Below are the code and all the weights of a small trained network. Each question names an input and a target symbol and asks about switching units off, where a switched-off unit gives its printed mean instead of its output.

import numpy as np


def w(rows, s, z=0):
    codes = np.array(rows[::2]) - 128.0
    scale = np.full(codes.shape[1], s)
    scale[-1] = z or s
    return codes * scale


def norm(h):
    return h / np.sqrt((h * h).mean(-1, keepdims=True) + 1e-5)


def f(y):
    return y / 2 * (1 + np.tanh(0.7978845608 * (y + 0.044715 * y**3)))


def softmax(a):
    e = np.exp(a - a.max(-1, keepdims=True))
    return e / e.sum(-1, keepdims=True)


def log_softmax(a):
    a = a - a.max(-1, keepdims=True)
    return a - np.log(np.exp(a).sum(-1, keepdims=True))


def net(x, mask):
    ids = ['αδζθλμξπσφω'.index(c) for c in x.split()]
    T = len(ids)
    res = E[ids] + P[:T]
    u = 0
    for l in range(2):
        q, k, v = (norm(res) @ M[l].T for M in (Q, K, V))
        z = softmax(np.where(np.tri(T) > 0, q @ k.T / 2**0.5, -1e9)) @ v
        res = res + np.where(mask[u], z, O[l][:, -1]) @ O[l][:, :-1]
        u += 1
        y = f(norm(res) @ A[l][:, :-1].T + A[l][:, -1])
        res = res + np.where(mask[u : u + 8], y, B[l][:, -1]) @ B[l][:, :-1]
        u += 8
    return log_softmax(norm(res)[-1] @ U[:, :-1].T + U[:, -1])


Q, K, V, O, A, B = {}, {}, {}, {}, {}, {}
E = w([
[97,180,167,130,113,57,211,136,207],'α',
[108,159,98,176,215,140,164,156,187],'δ',
[150,74,242,131,195,133,96,175,122],'ζ',
[143,125,82,116,137,67,112,255,120],'θ',
[129,95,107,128,55,158,142,79,135],'λ',
[137,70,113,121,47,143,126,82,112],'μ',
[119,190,127,81,101,213,72,160,137],'ξ',
[112,86,116,123,47,162,165,90,168],'π',
[68,152,174,116,161,128,186,196,60],'σ',
[162,166,102,110,178,79,132,49,80],'φ',
[153,36,123,110,193,146,205,193,156],'ω',
],0.0056)
P = w([
[18,51,80,15,155,98,16,77,184],'0',
[110,103,120,4,100,93,142,43,156],'1',
[110,97,113,50,117,112,147,73,131],'2',
[114,106,116,73,118,121,155,97,129],'3',
[119,112,119,97,129,135,160,116,130],'4',
[124,118,122,112,123,136,162,134,126],'5',
[134,124,124,129,127,143,167,134,128],'6',
[141,123,124,138,129,140,167,145,118],'7',
[142,132,131,154,127,147,162,149,112],'8',
[149,137,132,163,123,141,159,156,111],'9',
[155,140,133,174,123,147,159,157,102],'10',
[166,155,139,190,121,144,151,165,88],'11',
[161,152,142,188,121,150,148,172,88],'12',
[169,153,146,183,123,152,153,176,96],'13',
],0.0033)
Q[0] = w([
[124,113,104,67,2,193,99,51,140],'0.h0',
[113,86,108,169,88,114,196,57,117],'0.h0',
],0.0067)
K[0] = w([
[29,83,116,3,151,105,78,111,209],'0.h0',
[109,76,125,100,151,56,123,97,132],'0.h0',
],0.007)
V[0] = w([
[98,3,137,160,80,129,166,198,212],'0.h0',
[65,218,174,53,84,219,128,187,223],'0.h0',
],0.0035)
O[0] = w([
[129,2,93,148,135,114,139,70,113,249],'0.h0',
[123,171,130,208,144,67,125,98,56,141],'0.h0',
],0.0059,0.0012)
A[0] = w([
[99,152,118,145,128,158,49,101,96,126],'0.n0',
[100,153,161,77,114,170,109,198,191,87],'0.n1',
[64,130,52,170,201,144,128,101,251,35],'0.n2',
[161,111,110,83,77,203,114,97,208,18],'0.n3',
[143,80,155,83,116,145,104,67,138,83],'0.n4',
[101,147,109,77,91,254,89,152,165,4],'0.n5',
[93,103,111,123,117,118,91,95,111,19],'0.n6',
[135,174,151,165,206,174,156,163,151,39],'0.n7',
],0.006,0.003)
B[0] = w([
[119,106,131,72,119,141,156,104,215,97],'0.n0',
[210,67,121,170,115,84,209,48,46,229],'0.n1',
[130,252,118,186,181,161,176,172,185,81],'0.n2',
[176,124,130,138,167,100,37,180,4,63],'0.n3',
[152,163,127,189,147,175,141,221,131,204],'0.n4',
[155,119,164,112,75,25,57,31,136,50],'0.n5',
[152,181,176,205,123,118,220,132,131,2],'0.n6',
[108,224,107,106,128,175,153,138,112,208],'0.n7',
],0.0045,0.0007)
Q[1] = w([
[141,197,165,34,140,128,105,137,129],'1.h0',
[79,145,148,171,6,196,111,149,127],'1.h0',
],0.012)
K[1] = w([
[215,197,164,129,114,99,171,154,41],'1.h0',
[13,169,129,205,192,78,2,120,125],'1.h0',
],0.0082)
V[1] = w([
[122,106,253,108,147,213,110,97,148],'1.h0',
[93,127,16,154,129,206,92,39,153],'1.h0',
],0.0039)
O[1] = w([
[114,132,197,146,171,229,80,68,124,2],'1.h0',
[215,135,176,1,74,115,166,125,171,10],'1.h0',
],0.004,0.0014)
A[1] = w([
[128,112,224,211,230,188,55,130,126,95],'1.n0',
[169,153,165,186,169,36,211,104,161,87],'1.n1',
[92,102,245,135,61,93,86,1,178,3],'1.n2',
[111,150,26,136,120,59,65,212,119,106],'1.n3',
[49,140,92,171,140,154,131,113,53,104],'1.n4',
[138,93,153,121,72,115,137,109,63,146],'1.n5',
[152,88,103,66,120,66,131,121,167,112],'1.n6',
[124,74,91,159,171,177,184,153,175,83],'1.n7',
],0.0063,0.0075)
B[1] = w([
[125,158,216,253,113,226,127,116,79,208],'1.n0',
[99,32,115,173,80,122,11,112,120,126],'1.n1',
[39,125,106,73,75,225,171,147,56,133],'1.n2',
[155,159,63,177,63,160,210,198,72,253],'1.n3',
[127,69,218,71,151,78,181,206,103,148],'1.n4',
[80,192,129,122,199,137,104,151,162,174],'1.n5',
[132,165,162,195,125,136,123,153,74,185],'1.n6',
[168,155,113,96,163,139,151,89,45,153],'1.n7',
],0.0055,0.0052)
U = w([
[42,93,127,187,102,30,140,52,158,171],'α',
[70,187,77,165,218,135,134,121,233,103],'δ',
[128,113,217,217,155,199,96,106,79,138],'ζ',
[127,121,52,179,72,113,174,206,82,123],'θ',
[206,121,195,64,82,140,138,164,213,134],'λ',
[140,107,98,59,171,177,1,202,169,144],'μ',
[24,150,100,50,84,186,122,53,95,164],'ξ',
[163,110,160,125,67,114,243,26,170,17],'π',
[37,94,200,80,191,42,154,175,133,35],'σ',
[179,187,142,109,161,36,49,61,89,253],'φ',
[131,41,62,76,209,178,156,68,97,71],'ω',
],0.0086,0.003)

Each question gives the input, a string of symbols that net reads in full, and the target symbol t.
The units are the heads (2 rows each of Q, K, V and O) and the neurons (one row each of A and B). Each row of codes is followed by its name. A weight is (code - 128) times the scale printed after its matrix; where a second scale follows, it is the last column's (O, A, B and U).
mask holds one flag per unit, layer by layer, with each layer's heads first. A switched-off unit (its flag False) gives its mean, the last column of its rows in O or B, instead of its output. The means were averaged over made-up inputs and are rounded, as every weight is.
A unit's drop is (log p(t) with every unit on - log p(t) with that unit switched off) / (log p(t) with every unit on - log p(t) with every unit switched off).
The circuit of an input: a set's keep is (log p(t) with only the set's units on - log p(t) with every unit switched off) / (log p(t) with every unit on - log p(t) with every unit switched off). Starting from the 12 units with the biggest drops (on a tie, the unit counted first), units are removed one at a time, each time the one whose removal leaves the highest keep (on an exact tie, the one counted first), for as long as the keep stays at least 0.8.
units of the circuit, in order: the units of the circuit, biggest drop first
top k neurons: the k neurons with the biggest drops, biggest first
k most important neurons of layer l: the k neurons of layer l with the biggest drops, biggest first
input δ ζ θ ζ θ θ φ σ σ θ θ φ, target σ: top 3 neurons => (0.n1; 1.n4; 1.n3)
input ζ θ σ, target σ: units of the circuit, in order => (1.n4; 1.n3)
input φ θ θ θ φ μ μ ζ θ θ φ θ σ, target σ: top neuron => (1.n3)
input θ θ σ ξ, target ξ: units of the circuit, in order => (0.n5; 1.n2)
input μ φ φ ζ θ μ μ, target μ: top 2 neurons => (0.n3; 1.n3)
input φ θ ζ φ, target θ: units of the circuit, in order => (0.n1; 1.h0; 0.h0; 1.n3)
input θ θ ζ θ ζ ζ ζ ω φ ζ φ, target ζ: units of the circuit, in order => (1.h0; 0.n1; 0.h0; 1.n0)
input δ θ ξ λ, target δ: top 2 neurons => (1.n5; 1.n3)
input ζ φ λ δ ζ θ θ θ μ α, target α: top 2 neurons => (1.n1; 1.n3)
input λ θ δ θ θ ζ ζ δ θ λ θ θ μ, target λ: units of the circuit, in order => (1.h0; 1.n3; 1.n0)
input ξ θ λ ζ σ δ λ θ ζ ζ μ, target ξ: top 2 neurons => (1.n2; 0.n0)
input π θ ζ ξ θ λ φ μ, target π: top 4 neurons => (1.n3; 1.n0; 1.n4; 0.n6)
input φ μ ζ θ λ, target φ: 2 most important neurons of layer 0 => (0.n3; 0.n5)
input ζ φ ω θ ζ φ, target ω: top 2 neurons => (0.n1; 1.n3)
input π ζ θ θ ζ ξ λ θ θ θ θ θ δ π, target π: top 4 neurons => (1.n3; 1.n0; 1.n4; 0.n6)
input ζ σ π, target ζ: units of the circuit, in order => (1.h0; 0.n3)
input φ ζ φ, target ζ: units of the circuit, in order => (0.n1; 1.h0; 0.n4; 1.n0)
input μ θ θ λ θ θ θ ζ λ, target μ: top 4 neurons => (0.n3; 1.n3; 1.n0; 1.n5)
input ξ ξ ξ ζ θ ζ θ δ, target δ: top 2 neurons => (0.n2; 1.n3)
input φ θ π, target φ: units of the circuit, in order => (0.n3; 0.n5; 0.h0)
input θ ζ φ φ ξ ζ ζ ζ ξ ζ φ θ σ α, target α: top 2 neurons => (1.n1; 0.n1)
input λ θ θ μ, target λ: units of the circuit, in order => (1.h0; 1.n3; 0.n4)
input σ ζ θ ζ λ, target σ: most important neuron of layer 1 => (1.n4)
input θ σ ω θ μ θ ζ φ φ φ, target φ: 2 most important neurons of layer 0 => (0.n5; 0.n1)
input σ θ ω ω θ ζ θ δ φ ξ α μ, target σ: 2 most important neurons of layer 1 => (1.n4; 1.n3)
input θ λ α ζ μ ζ ζ θ ζ φ ξ ζ δ, target δ: 2 most important neurons of layer 0 => (0.n2; 0.n7)
input λ θ θ θ ξ ζ θ λ, target λ: 2 most important neurons of layer 1 => (1.n3; 1.n0)
